Here is a tiny trained network, its code and every weight. The questions are about switching its units off for an input and a class, where a switched-off unit gives its printed mean instead of its output.

import numpy as np


def w(rows, s, z=0):
    codes = np.array(rows[::2]) - 128.0
    scale = np.full(codes.shape[1], s)
    scale[-1] = z or s
    return codes * scale


def norm(h):
    return h / np.sqrt((h * h).mean(-1, keepdims=True) + 1e-5)


def f(y):
    return y / 2 * (1 + np.tanh(0.7978845608 * (y + 0.044715 * y**3)))


def log_softmax(a):
    a = a - a.max(-1, keepdims=True)
    return a - np.log(np.exp(a).sum(-1, keepdims=True))


def net(x, mask):
    res = np.array(x, float).reshape(1, 5) / 4 @ E
    u = 0
    for l in range(4):
        y = f(norm(res) @ A[l][:, :-1].T + A[l][:, -1])
        res = res + np.where(mask[u : u + 6], y, B[l][:, -1]) @ B[l][:, :-1]
        u += 6
    return log_softmax(norm(res)[-1] @ U[:, :-1].T + U[:, -1])


A, B = {}, {}
E = w([
[86,40,66,219,191,55],'x0',
[165,2,116,150,88,202],'x1',
[46,157,142,79,210,222],'x2',
[154,126,140,132,148,121],'x3',
[103,85,223,95,126,86],'x4',
],0.0044)
A[0] = w([
[95,119,111,62,253,137,123],'0.n0',
[178,179,3,155,191,217,125],'0.n1',
[68,64,79,110,253,53,5],'0.n2',
[66,225,170,79,236,40,38],'0.n3',
[164,52,175,34,236,161,120],'0.n4',
[75,45,200,22,173,55,49],'0.n5',
],0.0061,0.003)
B[0] = w([
[92,130,208,254,8,160,221],'0.n0',
[38,117,125,34,154,82,254],'0.n1',
[133,142,158,207,141,145,215],'0.n2',
[116,194,41,99,44,120,240],'0.n3',
[48,98,163,38,119,158,221],'0.n4',
[103,103,74,75,228,37,178],'0.n5',
],0.0065,0.0028)
A[1] = w([
[82,154,166,139,161,191,60],'1.n0',
[93,218,143,160,135,59,109],'1.n1',
[150,154,88,134,133,140,2],'1.n2',
[204,2,108,75,163,159,73],'1.n3',
[163,92,17,125,139,108,96],'1.n4',
[201,142,148,188,131,44,73],'1.n5',
],0.0069,0.0023)
B[1] = w([
[80,159,186,123,4,121,185],'1.n0',
[202,117,2,135,80,160,253],'1.n1',
[146,22,154,151,74,44,89],'1.n2',
[151,120,41,75,87,167,233],'1.n3',
[79,154,181,100,91,114,189],'1.n4',
[43,156,152,149,58,164,211],'1.n5',
],0.007,0.0024)
A[2] = w([
[168,173,158,107,152,196,67],'2.n0',
[102,157,150,155,72,76,159],'2.n1',
[255,73,124,131,56,58,252],'2.n2',
[110,95,136,56,126,99,223],'2.n3',
[103,66,104,209,151,144,31],'2.n4',
[168,130,82,86,109,174,196],'2.n5',
],0.0089,0.0021)
B[2] = w([
[178,135,184,186,118,69,149],'2.n0',
[134,148,73,92,135,253,221],'2.n1',
[22,159,177,96,127,162,252],'2.n2',
[138,162,118,152,229,69,220],'2.n3',
[208,151,141,229,147,109,183],'2.n4',
[168,105,105,168,190,120,240],'2.n5',
],0.0072,0.0038)
A[3] = w([
[168,168,119,132,55,77,135],'3.n0',
[228,180,212,33,128,162,159],'3.n1',
[133,3,117,119,157,219,20],'3.n2',
[62,144,65,134,126,200,235],'3.n3',
[165,166,64,82,149,128,250],'3.n4',
[159,167,109,174,140,219,142],'3.n5',
],0.0076,0.0023)
B[3] = w([
[104,84,120,118,96,220,140],'3.n0',
[125,88,92,251,131,92,180],'3.n1',
[130,172,39,115,75,197,163],'3.n2',
[172,92,195,102,159,113,254],'3.n3',
[112,50,114,131,141,117,190],'3.n4',
[117,117,180,138,150,108,173],'3.n5',
],0.011,0.0073)
U = w([
[149,110,131,250,126,108,140],'0',
[86,145,204,103,96,168,131],'1',
[146,142,19,97,80,187,150],'2',
[113,99,122,102,213,42,112],'3',
[131,96,141,134,159,120,245],'4',
[201,154,144,117,156,85,49],'5',
[247,208,123,117,128,88,2],'6',
],0.014,0.0059)

Each question gives the input, the list of numbers given to net, and the class t.
The units are the neurons (one row each of A and B). Each row of codes is followed by its name. A weight is (code - 128) times the scale printed after its matrix; where a second scale follows, it is the last column's (A, B and U).
mask holds one flag per neuron, layer by layer. A switched-off neuron (its flag False) gives its mean, the last column of its row in B, instead of its output. The means were averaged over made-up inputs and are rounded, as every weight is.
A unit's drop is (log p(t) with every unit on - log p(t) with that unit switched off) / (log p(t) with every unit on - log p(t) with every unit switched off).
The circuit of an input: a set's keep is (log p(t) with only the set's units on - log p(t) with every unit switched off) / (log p(t) with every unit on - log p(t) with every unit switched off). Starting from the 12 units with the biggest drops (on a tie, the unit counted first), units are removed one at a time, each time the one whose removal leaves the highest keep (on an exact tie, the one counted first), for as long as the keep stays at least 0.8.
circuit, biggest first: the units of the circuit, biggest drop first
most important unit: the unit with the biggest drop
top k neurons: the k neurons with the biggest drops, biggest first
k most important neurons of layer l: the k neurons of layer l with the biggest drops, biggest first
input [7,-8,2,5,-1], class 2: 2 most important neurons of layer 3 => 3.n1, 3.n0
input [6,-5,-8,7,8], class 1: circuit, biggest first => 2.n2, 3.n1, 2.n1
input [7,5,-8,4,8], class 1: circuit, biggest first => 2.n2
input [6,-5,1,-1,4], class 0: 3 most important neurons of layer 0 => 0.n2, 0.n0, 0.n1
input [6,1,-1,-7,-8], class 3: 2 most important neurons of layer 0 => 0.n1, 0.n0
input [8,-1,5,8,-3], class 0: top 2 neurons => 2.n4, 0.n0
input [8,3,3,-8,6], class 0: top 4 neurons => 0.n2, 2.n4, 0.n1, 3.n3
input [3,1,8,-2,-6], class 1: circuit, biggest first => 0.n0, 1.n0, 3.n1
input [4,8,-1,-6,3], class 2: top 2 neurons => 3.n2, 1.n3
input [4,5,-4,-6,7], class 3: circuit, biggest first => 0.n0, 2.n3, 0.n5
input [-7,-6,-8,6,-1], class 1: top 2 neurons => 2.n2, 1.n5
input [-6,3,-1,-4,-6], class 0: 2 most important neurons of layer 3 => 3.n1, 3.n3
input [-8,5,-2,-3,-7], class 0: circuit, biggest first => 3.n1, 1.n1
input [7,-8,2,-2,7], class 2: circuit, biggest first => 0.n3, 1.n1
input [2,-4,-1,4,-8], class 3: circuit, biggest first => 0.n1
input [5,3,8,5,2], class 1: top 4 neurons => 0.n4, 0.n0, 3.n1, 1.n0
input [5,7,0,-1,-4], class 2: top 3 neurons => 1.n3, 3.n2, 0.n0
input [-5,-3,1,-8,4], class 4: top 2 neurons => 3.n4, 0.n3
input [4,-2,-8,2,8], class 1: 2 most important neurons of layer 0 => 0.n1, 0.n4
input [-7,-5,1,-7,-5], class 0: circuit, biggest first => 3.n1, 2.n0
input [-3,8,-5,0,8], class 2: most important unit => 1.n3
input [-3,1,7,7,8], class 3: 2 most important neurons of layer 2 => 2.n3, 2.n2
